Below is a small trained network, with its code and all its weights. Each question gives an input and a target symbol and asks what happens when units are switched off, that is, made to give their printed mean instead of their output.

import numpy as np


def w(rows, s, z=0):
    codes = np.array(rows[::2]) - 128.0
    scale = np.full(codes.shape[1], s)
    scale[-1] = z or s
    return codes * scale


def norm(h):
    return h / np.sqrt((h * h).mean(-1, keepdims=True) + 1e-5)


def f(y):
    return np.maximum(y, 0)


def softmax(a):
    e = np.exp(a - a.max(-1, keepdims=True))
    return e / e.sum(-1, keepdims=True)


def log_softmax(a):
    a = a - a.max(-1, keepdims=True)
    return a - np.log(np.exp(a).sum(-1, keepdims=True))


def net(x, mask):
    ids = ['ΔΛΣΦαβγεζημξπτψω'.index(c) for c in x.split()]
    T = len(ids)
    res = E[ids] + P[:T]
    r = norm(res)
    for j in range(2):
        rows = slice(3 * j, 3 * j + 3)
        q, k, v = (r @ M[0][rows].T for M in (Q, K, V))
        z = softmax(np.where(np.tri(T) > 0, q @ k.T / 3**0.5, -1e9)) @ v
        o = O[0][rows]
        res = res + np.where(mask[j], z, o[:, -1]) @ o[:, :-1]
    y = f(norm(res) @ A[0][:, :-1].T + A[0][:, -1])
    res = res + np.where(mask[2:6], y, B[0][:, -1]) @ B[0][:, :-1]
    return log_softmax(norm(res)[-1] @ U[:, :-1].T + U[:, -1])


Q, K, V, O, A, B = {}, {}, {}, {}, {}, {}
E = w([
[180,131,142,164,129],'Δ',
[226,160,150,185,105],'Λ',
[171,112,131,152,126],'Σ',
[214,133,150,166,102],'Φ',
[19,235,154,143,2],'α',
[157,152,96,139,151],'β',
[210,147,46,140,170],'γ',
[178,98,192,71,192],'ε',
[178,169,131,153,139],'ζ',
[179,142,106,118,136],'η',
[120,72,94,212,123],'μ',
[147,46,103,75,88],'ξ',
[162,117,107,133,139],'π',
[155,118,104,138,140],'τ',
[135,179,158,149,225],'ψ',
[183,122,84,126,142],'ω',
],0.023)
P = w([
[251,187,41,139,90],'0',
[222,156,70,141,115],'1',
[200,149,83,135,118],'2',
[187,138,96,133,127],'3',
[171,136,101,128,125],'4',
[159,133,110,120,130],'5',
[147,127,118,119,130],'6',
[136,128,125,116,125],'7',
[138,116,130,120,127],'8',
],0.011)
Q[0] = w([
[23,160,158,124,125],'H1',
[8,134,157,92,58],'H1',
[159,131,69,162,70],'H1',
[166,46,135,144,128],'H2',
[83,197,151,148,148],'H2',
[160,117,99,195,126],'H2',
],0.016)
K[0] = w([
[234,173,78,156,130],'H1',
[252,148,83,146,102],'H1',
[18,121,174,145,80],'H1',
[29,158,135,146,77],'H2',
[183,74,124,126,148],'H2',
[106,142,101,167,117],'H2',
],0.016)
V[0] = w([
[113,133,184,86,156],'H1',
[132,53,91,122,57],'H1',
[75,161,97,249,137],'H1',
[104,118,122,200,140],'H2',
[107,190,123,137,114],'H2',
[136,52,134,154,162],'H2',
],0.017)
O[0] = w([
[194,202,60,125,80,2],'H1',
[97,11,130,110,34,220],'H1',
[128,103,182,215,189,95],'H1',
[150,56,144,158,123,206],'H2',
[83,93,153,106,134,106],'H2',
[202,138,81,165,111,173],'H2',
],0.012,0.0065)
A[0] = w([
[5,90,68,195,122,253],'N1',
[92,77,42,96,141,60],'N2',
[198,41,158,16,127,42],'N3',
[121,80,142,142,163,246],'N4',
],0.012,0.005)
B[0] = w([
[197,196,39,245,106,227],'N1',
[148,28,105,74,200,157],'N2',
[68,213,160,160,120,190],'N3',
[96,115,123,53,92,254],'N4',
],0.012,0.0086)
U = w([
[115,135,191,115,198,166],'Δ',
[112,153,224,132,79,191],'Λ',
[138,42,95,64,227,78],'Σ',
[136,36,218,39,128,45],'Φ',
[79,215,114,222,87,70],'α',
[167,213,128,219,213,32],'β',
[61,141,76,170,244,29],'γ',
[60,163,172,77,138,211],'ε',
[222,135,235,132,140,66],'ζ',
[4,132,85,118,132,104],'η',
[25,136,22,206,135,2],'μ',
[32,74,114,64,148,82],'ξ',
[167,44,119,209,124,168],'π',
[76,36,100,73,54,164],'τ',
[211,180,108,90,105,191],'ψ',
[43,146,143,150,56,145],'ω',
],0.017,0.0045)

Each question gives the input, a string of symbols that net reads in full, and the target symbol t.
The units are the heads (3 rows each of Q, K, V and O) and the neurons (one row each of A and B). Each row of codes is followed by its name. A weight is (code - 128) times the scale printed after its matrix; where a second scale follows, it is the last column's (O, A, B and U).
mask holds one flag per unit, heads first, then neurons. A switched-off unit (its flag False) gives its mean, the last column of its rows in O or B, instead of its output. The means were averaged over made-up inputs and are rounded, as every weight is.
A unit's drop is (log p(t) with every unit on - log p(t) with that unit switched off) / (log p(t) with every unit on - log p(t) with every unit switched off).
The circuit of an input: a set's keep is (log p(t) with only the set's units on - log p(t) with every unit switched off) / (log p(t) with every unit on - log p(t) with every unit switched off). Starting from all 6 units, units are removed one at a time, each time the one whose removal leaves the highest keep (on an exact tie, the one counted first), for as long as the keep stays at least 0.8.
circuit, biggest first: the units of the circuit, biggest drop first
most important unit: the unit with the biggest drop
k most important neurons: the k neurons with the biggest drops, biggest first
heads that matter: for each layer, one digit per head in row order, 1 if its drop is at least 0.15 and else 0, layers parted by /
drop when u is switched off: that unit's drop, to one decimal
input μ ε μ α γ, target γ: most important unit	H2
input γ γ α μ, target μ: heads that matter	01
input ε Δ ψ Λ, target β: heads that matter	10
input γ τ γ γ Λ, target ζ: 2 most important neurons	(N1 N3)
input μ μ γ, target π: heads that matter	10
input τ ε ω, target ψ: heads that matter	10
input Λ γ β, target γ: circuit, biggest first	(H2 H1)
input π ε μ μ ξ Λ, target τ: heads that matter	10
input η Δ Λ γ π Σ, target ω: circuit, biggest first	(N3 N4)
input γ γ ζ ζ, target Δ: heads that matter	11
input ε ε γ Λ, target ψ: heads that matter	10
input γ Σ Σ ω, target ξ: circuit, biggest first	(N2 N3 H2 N1)
input γ ω π ζ γ Λ Δ, target Φ: 3 most important neurons	(N1 N3 N4)
input ε μ γ μ τ ψ τ, target β: circuit, biggest first	(H1)
input γ Δ τ, target μ: 2 most important neurons	(N1 N4)
input μ α γ γ ε, target ε: circuit, biggest first	(H2 H1)
input Δ Λ γ γ ζ, target Δ: circuit, biggest first	(H1 N1)
input Λ Δ β π γ π, target η: heads that matter	00
input τ γ Λ γ γ π τ γ η, target ε: circuit, biggest first	(N3 N1)
input τ γ ε Λ ε η, target ψ: circuit, biggest first	(H1)
input τ γ Δ Φ, target Λ: drop when N2 is switched off	0.1
input Σ γ π, target η: drop when N3 is switched off	0.7
input Λ μ μ ξ Λ γ τ ζ, target τ: drop when N3 is switched off	0.0
